Below are the code and all the weights of a small trained network. Each question names an input and a target symbol and asks about switching units off, where a switched-off unit gives its printed mean instead of its output.

import numpy as np


def w(rows, s, z=0):
    codes = np.array(rows[::2]) - 128.0
    scale = np.full(codes.shape[1], s)
    scale[-1] = z or s
    return codes * scale


def f(y):
    return y / 2 * (1 + np.tanh(0.7978845608 * (y + 0.044715 * y**3)))


def softmax(a):
    e = np.exp(a - a.max(-1, keepdims=True))
    return e / e.sum(-1, keepdims=True)


def log_softmax(a):
    a = a - a.max(-1, keepdims=True)
    return a - np.log(np.exp(a).sum(-1, keepdims=True))


def net(x, mask):
    ids = ['ΓΔΛΣΩημπτ'.index(c) for c in x.split()]
    T = len(ids)
    res = E[ids] + P[:T]
    u = 0
    for l in range(2):
        r = res
        for j in range(3):
            rows = slice(3 * j, 3 * j + 3)
            q, k, v = (r @ M[l][rows].T for M in (Q, K, V))
            z = softmax(np.where(np.tri(T) > 0, q @ k.T / 3**0.5, -1e9)) @ v
            o = O[l][rows]
            res = res + np.where(mask[u + j], z, o[:, -1]) @ o[:, :-1]
        u += 3
        y = f(res @ A[l][:, :-1].T + A[l][:, -1])
        res = res + np.where(mask[u : u + 4], y, B[l][:, -1]) @ B[l][:, :-1]
        u += 4
    return log_softmax(res[-1] @ U[:, :-1].T + U[:, -1])


Q, K, V, O, A, B = {}, {}, {}, {}, {}, {}
E = w([
[115,157,110],'Γ',
[97,183,52],'Δ',
[181,217,247],'Λ',
[20,36,149],'Σ',
[82,213,120],'Ω',
[152,119,107],'η',
[144,186,176],'μ',
[109,115,134],'π',
[161,156,167],'τ',
],0.014)
P = w([
[226,89,109],'0',
[12,189,244],'1',
[100,76,122],'2',
[169,187,110],'3',
[31,130,208],'4',
[106,79,125],'5',
[168,192,110],'6',
[54,129,192],'7',
[103,80,123],'8',
[174,193,102],'9',
],0.011)
Q[0] = w([
[170,3,178],'L0H0',
[116,202,78],'L0H0',
[87,202,101],'L0H0',
[151,85,127],'L0H1',
[164,105,132],'L0H1',
[136,64,115],'L0H1',
[59,200,131],'L0H2',
[151,135,169],'L0H2',
[83,102,120],'L0H2',
],0.023)
K[0] = w([
[13,145,186],'L0H0',
[255,57,109],'L0H0',
[212,112,96],'L0H0',
[126,91,127],'L0H1',
[139,136,102],'L0H1',
[111,54,137],'L0H1',
[74,127,13],'L0H2',
[99,79,128],'L0H2',
[162,157,85],'L0H2',
],0.022)
V[0] = w([
[3,53,221],'L0H0',
[161,175,123],'L0H0',
[124,184,91],'L0H0',
[68,248,149],'L0H1',
[130,114,114],'L0H1',
[105,162,134],'L0H1',
[203,132,186],'L0H2',
[172,131,110],'L0H2',
[75,138,141],'L0H2',
],0.0061)
O[0] = w([
[228,41,197,78],'L0H0',
[104,162,92,161],'L0H0',
[124,194,102,141],'L0H0',
[227,59,254,252],'L0H1',
[106,152,89,108],'L0H1',
[158,105,163,164],'L0H1',
[110,192,77,120],'L0H2',
[106,130,82,121],'L0H2',
[153,117,199,142],'L0H2',
],0.0076,0.0038)
A[0] = w([
[115,76,61,255],'L0N0',
[135,92,160,116],'L0N1',
[122,199,219,15],'L0N2',
[188,245,88,174],'L0N3',
],0.012,0.0044)
B[0] = w([
[206,151,84,175],'L0N0',
[44,253,36,169],'L0N1',
[106,117,61,240],'L0N2',
[88,7,163,254],'L0N3',
],0.011,0.0069)
Q[1] = w([
[123,176,177],'L1H0',
[92,39,172],'L1H0',
[94,26,167],'L1H0',
[60,139,230],'L1H1',
[94,187,211],'L1H1',
[117,96,122],'L1H1',
[9,99,150],'L1H2',
[160,6,181],'L1H2',
[137,191,209],'L1H2',
],0.02)
K[1] = w([
[187,152,232],'L1H0',
[106,62,75],'L1H0',
[85,51,45],'L1H0',
[5,107,106],'L1H1',
[35,161,92],'L1H1',
[146,100,144],'L1H1',
[3,98,88],'L1H2',
[143,5,102],'L1H2',
[102,149,206],'L1H2',
],0.022)
V[1] = w([
[153,133,116],'L1H0',
[155,163,30],'L1H0',
[61,128,113],'L1H0',
[132,161,206],'L1H1',
[51,113,95],'L1H1',
[98,117,102],'L1H1',
[124,63,255],'L1H2',
[233,68,156],'L1H2',
[157,86,180],'L1H2',
],0.012)
O[1] = w([
[129,112,117,118],'L1H0',
[105,105,36,171],'L1H0',
[115,181,129,190],'L1H0',
[142,125,57,69],'L1H1',
[163,62,159,254],'L1H1',
[139,104,158,186],'L1H1',
[147,249,152,63],'L1H2',
[206,144,57,73],'L1H2',
[160,184,119,92],'L1H2',
],0.013,0.0073)
A[1] = w([
[199,58,255,194],'L1N0',
[71,140,225,82],'L1N1',
[111,197,124,148],'L1N2',
[121,157,194,2],'L1N3',
],0.01,0.0074)
B[1] = w([
[93,229,107,253],'L1N0',
[220,41,119,216],'L1N1',
[114,8,188,134],'L1N2',
[54,8,96,150],'L1N3',
],0.014,0.021)
U = w([
[98,144,157,188],'Γ',
[60,152,117,135],'Δ',
[1,156,126,71],'Λ',
[64,115,111,105],'Σ',
[118,104,173,82],'Ω',
[183,135,96,115],'η',
[102,142,150,134],'μ',
[114,138,112,80],'π',
[80,181,128,254],'τ',
],0.009,0.004)

Each question gives the input, a string of symbols that net reads in full, and the target symbol t.
The units are the heads (3 rows each of Q, K, V and O) and the neurons (one row each of A and B). Each row of codes is followed by its name. A weight is (code - 128) times the scale printed after its matrix; where a second scale follows, it is the last column's (O, A, B and U).
mask holds one flag per unit, layer by layer, with each layer's heads first. A switched-off unit (its flag False) gives its mean, the last column of its rows in O or B, instead of its output. The means were averaged over made-up inputs and are rounded, as every weight is.
A unit's drop is (log p(t) with every unit on - log p(t) with that unit switched off) / (log p(t) with every unit on - log p(t) with every unit switched off).
The circuit of an input: a set's keep is (log p(t) with only the set's units on - log p(t) with every unit switched off) / (log p(t) with every unit on - log p(t) with every unit switched off). Starting from the 12 units with the biggest drops (on a tie, the unit counted first), units are removed one at a time, each time the one whose removal leaves the highest keep (on an exact tie, the one counted first), for as long as the keep stays at least 0.8.
circuit, biggest first: the units of the circuit, biggest drop first
most important unit: the unit with the biggest drop
k most important neurons: the k neurons with the biggest drops, biggest first
top k neurons in layer l: the k neurons of layer l with the biggest drops, biggest first
heads that matter: for each layer, one digit per head in row order, 1 if its drop is at least 0.15 and else 0, layers parted by /
input Δ η τ Λ η Ω τ τ Ω τ, target Λ: 4 most important neurons : [L0N3, L1N1, L0N0, L1N0]
input τ η τ τ τ Δ η Γ, target Ω: circuit, biggest first : [L1N1, L1H2, L0H0]
input η η Λ Γ, target Σ: most important unit : L0H1
input τ Λ Ω η Ω η μ η Ω Λ, target τ: top 2 neurons in layer 1 : [L1N1, L1N0]
input μ τ η η τ Λ η η, target τ: heads that matter : 101 / 010
input η Σ η η Γ Δ τ, target Σ: circuit, biggest first : [L0H1, L0N3, L1H0, L1H2]
input π η η Ω μ π μ μ Λ Δ, target η: top 2 neurons in layer 1 : [L1N0, L1N3]
input τ Λ τ Λ Ω Λ η Ω Σ Ω, target τ: circuit, biggest first : [L1H0, L1N0]
input Γ η τ η μ, target Ω: heads that matter : 100 / 001
input μ τ η Λ η τ, target τ: circuit, biggest first : [L0H0, L1H0, L1N0]
input Ω η Ω η π, target Ω: 4 most important neurons : [L1N1, L0N1, L0N0, L1N3]
input η π η Δ μ, target Ω: heads that matter : 000 / 001
input π η Δ η π τ Γ, target η: top 2 neurons in layer 1 : [L1N0, L1N3]
input η τ η η π Δ Δ, target Σ: 4 most important neurons : [L0N0, L0N3, L1N1, L1N0]
input η μ η Λ Σ, target Ω: heads that matter : 000 / 001
input Δ Δ μ τ, target Λ: circuit, biggest first : [L0H0, L1H2]
input η Λ η η, target Σ: circuit, biggest first : [L0H1, L0H0, L1H2]
input Δ η Ω Λ, target Λ: most important unit : L0H0
input μ Λ Ω Λ τ η, target η: circuit, biggest first : [L1H2, L0H0]
input τ Ω Δ η, target τ: 2 most important neurons : [L0N3, L1N1]
